Below is a small trained network, with its code and all its weights. Each question gives an input and a class and asks what happens when units are switched off, that is, made to give their printed mean instead of their output.

import numpy as np


def w(rows, s, z=0):
    codes = np.array(rows[::2]) - 128.0
    scale = np.full(codes.shape[1], s)
    scale[-1] = z or s
    return codes * scale


def norm(h):
    return h / np.sqrt((h * h).mean(-1, keepdims=True) + 1e-5)


def f(y):
    return np.maximum(y, 0)


def log_softmax(a):
    a = a - a.max(-1, keepdims=True)
    return a - np.log(np.exp(a).sum(-1, keepdims=True))


def net(x, mask):
    res = np.array(x, float).reshape(1, 3) / 4 @ E
    u = 0
    for l in range(2):
        y = f(norm(res) @ A[l][:, :-1].T + A[l][:, -1])
        res = res + np.where(mask[u : u + 10], y, B[l][:, -1]) @ B[l][:, :-1]
        u += 10
    return log_softmax(norm(res)[-1] @ U[:, :-1].T + U[:, -1])


A, B = {}, {}
E = w([
[115,146,255,37,129,118,128,122,170,91],'x0',
[104,168,65,120,44,166,150,114,176,86],'x1',
[58,222,152,147,95,130,180,163,109,189],'x2',
],0.01)
A[0] = w([
[157,92,213,146,219,20,154,138,98,160,33],'L0N0',
[193,73,115,142,184,81,80,125,146,57,2],'L0N1',
[166,193,108,118,92,135,149,137,115,165,190],'L0N2',
[172,60,65,126,109,170,117,80,114,98,112],'L0N3',
[120,207,167,143,160,135,193,177,127,186,116],'L0N4',
[168,133,93,154,35,211,110,79,168,1,64],'L0N5',
[47,189,184,100,165,99,178,166,162,116,127],'L0N6',
[165,77,137,35,110,66,140,50,124,94,126],'L0N7',
[138,197,85,142,99,120,141,107,227,95,8],'L0N8',
[119,77,52,190,104,132,112,112,83,152,115],'L0N9',
],0.0081,0.003)
B[0] = w([
[131,177,45,59,153,207,117,91,121,171,254],'L0N0',
[180,149,135,145,95,142,154,133,92,123,218],'L0N1',
[161,70,119,134,162,95,147,161,167,165,191],'L0N2',
[181,131,197,190,100,85,156,142,131,149,214],'L0N3',
[232,125,186,155,95,135,138,183,92,78,220],'L0N4',
[125,144,153,31,171,183,150,145,145,137,230],'L0N5',
[72,62,52,179,108,100,95,104,131,97,223],'L0N6',
[147,132,153,182,59,173,146,137,86,48,212],'L0N7',
[160,166,104,73,148,223,102,158,134,227,185],'L0N8',
[2,116,154,167,174,56,48,113,134,108,225],'L0N9',
],0.0083,0.0078)
A[1] = w([
[77,99,83,145,72,142,111,126,93,81,169],'L1N0',
[120,121,90,82,114,189,187,163,231,132,59],'L1N1',
[117,141,159,166,88,148,154,179,132,146,106],'L1N2',
[163,139,101,121,255,150,137,48,47,174,123],'L1N3',
[224,89,174,176,138,113,132,152,148,112,7],'L1N4',
[174,140,135,120,188,128,116,119,75,204,191],'L1N5',
[111,110,201,37,79,139,123,49,158,29,176],'L1N6',
[139,101,175,147,72,159,153,179,88,53,218],'L1N7',
[106,142,141,155,92,96,181,194,68,161,1],'L1N8',
[120,190,160,149,87,82,227,137,125,187,21],'L1N9',
],0.0087,0.0023)
B[1] = w([
[78,134,251,103,147,115,114,123,187,199,178],'L1N0',
[124,179,210,32,200,167,152,103,8,157,209],'L1N1',
[208,62,180,101,119,161,81,87,148,73,187],'L1N2',
[86,226,183,41,82,215,128,230,175,125,254],'L1N3',
[114,146,122,46,27,96,176,103,126,10,188],'L1N4',
[92,105,120,70,127,146,239,41,197,170,228],'L1N5',
[17,87,43,235,152,20,66,163,170,254,251],'L1N6',
[189,144,65,233,162,74,173,105,84,108,251],'L1N7',
[189,96,123,89,64,82,76,70,161,8,187],'L1N8',
[237,43,86,126,160,113,147,64,114,9,165],'L1N9',
],0.0064,0.0076)
U = w([
[110,176,130,26,149,225,132,140,115,196,254],'0',
[240,96,115,165,66,93,136,102,114,46,57],'1',
[6,100,98,233,149,37,63,150,158,194,81],'2',
],0.014,0.0023)

Each question gives the input, the list of numbers given to net, and the class t.
The units are the neurons (one row each of A and B). Each row of codes is followed by its name. A weight is (code - 128) times the scale printed after its matrix; where a second scale follows, it is the last column's (A, B and U).
mask holds one flag per neuron, layer by layer. A switched-off neuron (its flag False) gives its mean, the last column of its row in B, instead of its output. The means were averaged over made-up inputs and are rounded, as every weight is.
A unit's drop is (log p(t) with every unit on - log p(t) with that unit switched off) / (log p(t) with every unit on - log p(t) with every unit switched off).
The circuit of an input: a set's keep is (log p(t) with only the set's units on - log p(t) with every unit switched off) / (log p(t) with every unit on - log p(t) with every unit switched off). Starting from the 12 units with the biggest drops (on a tie, the unit counted first), units are removed one at a time, each time the one whose removal leaves the highest keep (on an exact tie, the one counted first), for as long as the keep stays at least 0.8.
circuit, biggest first: the units of the circuit, biggest drop first
top k neurons: the k neurons with the biggest drops, biggest first
k most important neurons of layer l: the k neurons of layer l with the biggest drops, biggest first
drop of u: that unit's drop, to one decimal
input [-6,5,6], class 1: top neuron -> (L0N0)
input [-7,5,7], class 1: top 3 neurons -> (L1N6, L0N6, L0N0)
input [-7,7,-3], class 0: 3 most important neurons of layer 1 -> (L1N6, L1N1, L1N7)
input [-7,-7,-7], class 0: top 3 neurons -> (L1N6, L0N4, L0N0)
input [-8,7,-3], class 2: top 4 neurons -> (L0N9, L0N0, L0N3, L1N3)
input [8,-7,-6], class 2: 4 most important neurons of layer 0 -> (L0N8, L0N4, L0N7, L0N5)
input [-3,-4,-4], class 0: top 3 neurons -> (L0N0, L0N4, L1N3)
input [6,-1,5], class 2: top 4 neurons -> (L0N6, L0N3, L1N6, L0N1)
input [6,-3,6], class 1: top 4 neurons -> (L0N4, L0N9, L0N5, L1N8)
input [-8,7,-6], class 2: top 3 neurons -> (L0N9, L0N0, L0N3)
input [8,3,6], class 2: top 3 neurons -> (L0N6, L1N6, L0N3)
input [1,4,5], class 1: top 2 neurons -> (L0N4, L0N0)
input [-5,-5,1], class 0: 2 most important neurons of layer 1 -> (L1N3, L1N6)
input [-2,8,-8], class 0: circuit, biggest first -> (L0N5)
input [3,-8,-8], class 0: 2 most important neurons of layer 1 -> (L1N3, L1N8)
input [4,1,3], class 2: top 3 neurons -> (L0N6, L0N3, L0N1)
input [8,6,-5], class 2: top 2 neurons -> (L1N6, L0N0)
input [7,5,8], class 1: 2 most important neurons of layer 0 -> (L0N4, L0N9)
input [5,3,4], class 2: top 4 neurons -> (L0N6, L0N3, L0N1, L0N0)
input [6,4,2], class 2: circuit, biggest first -> (L1N6)
input [8,7,-2], class 2: 3 most important neurons of layer 0 -> (L0N0, L0N6, L0N7)
input [-3,-8,-6], class 0: top 2 neurons -> (L0N0, L1N3)
input [0,-6,-5], class 0: top 3 neurons -> (L0N0, L1N3, L0N4)
input [-3,-2,3], class 1: 2 most important neurons of layer 0 -> (L0N4, L0N6)
input [3,4,7], class 1: drop of L0N6 -> 0.0
input [-2,-8,-5], class 0: drop of L0N0 -> 0.3
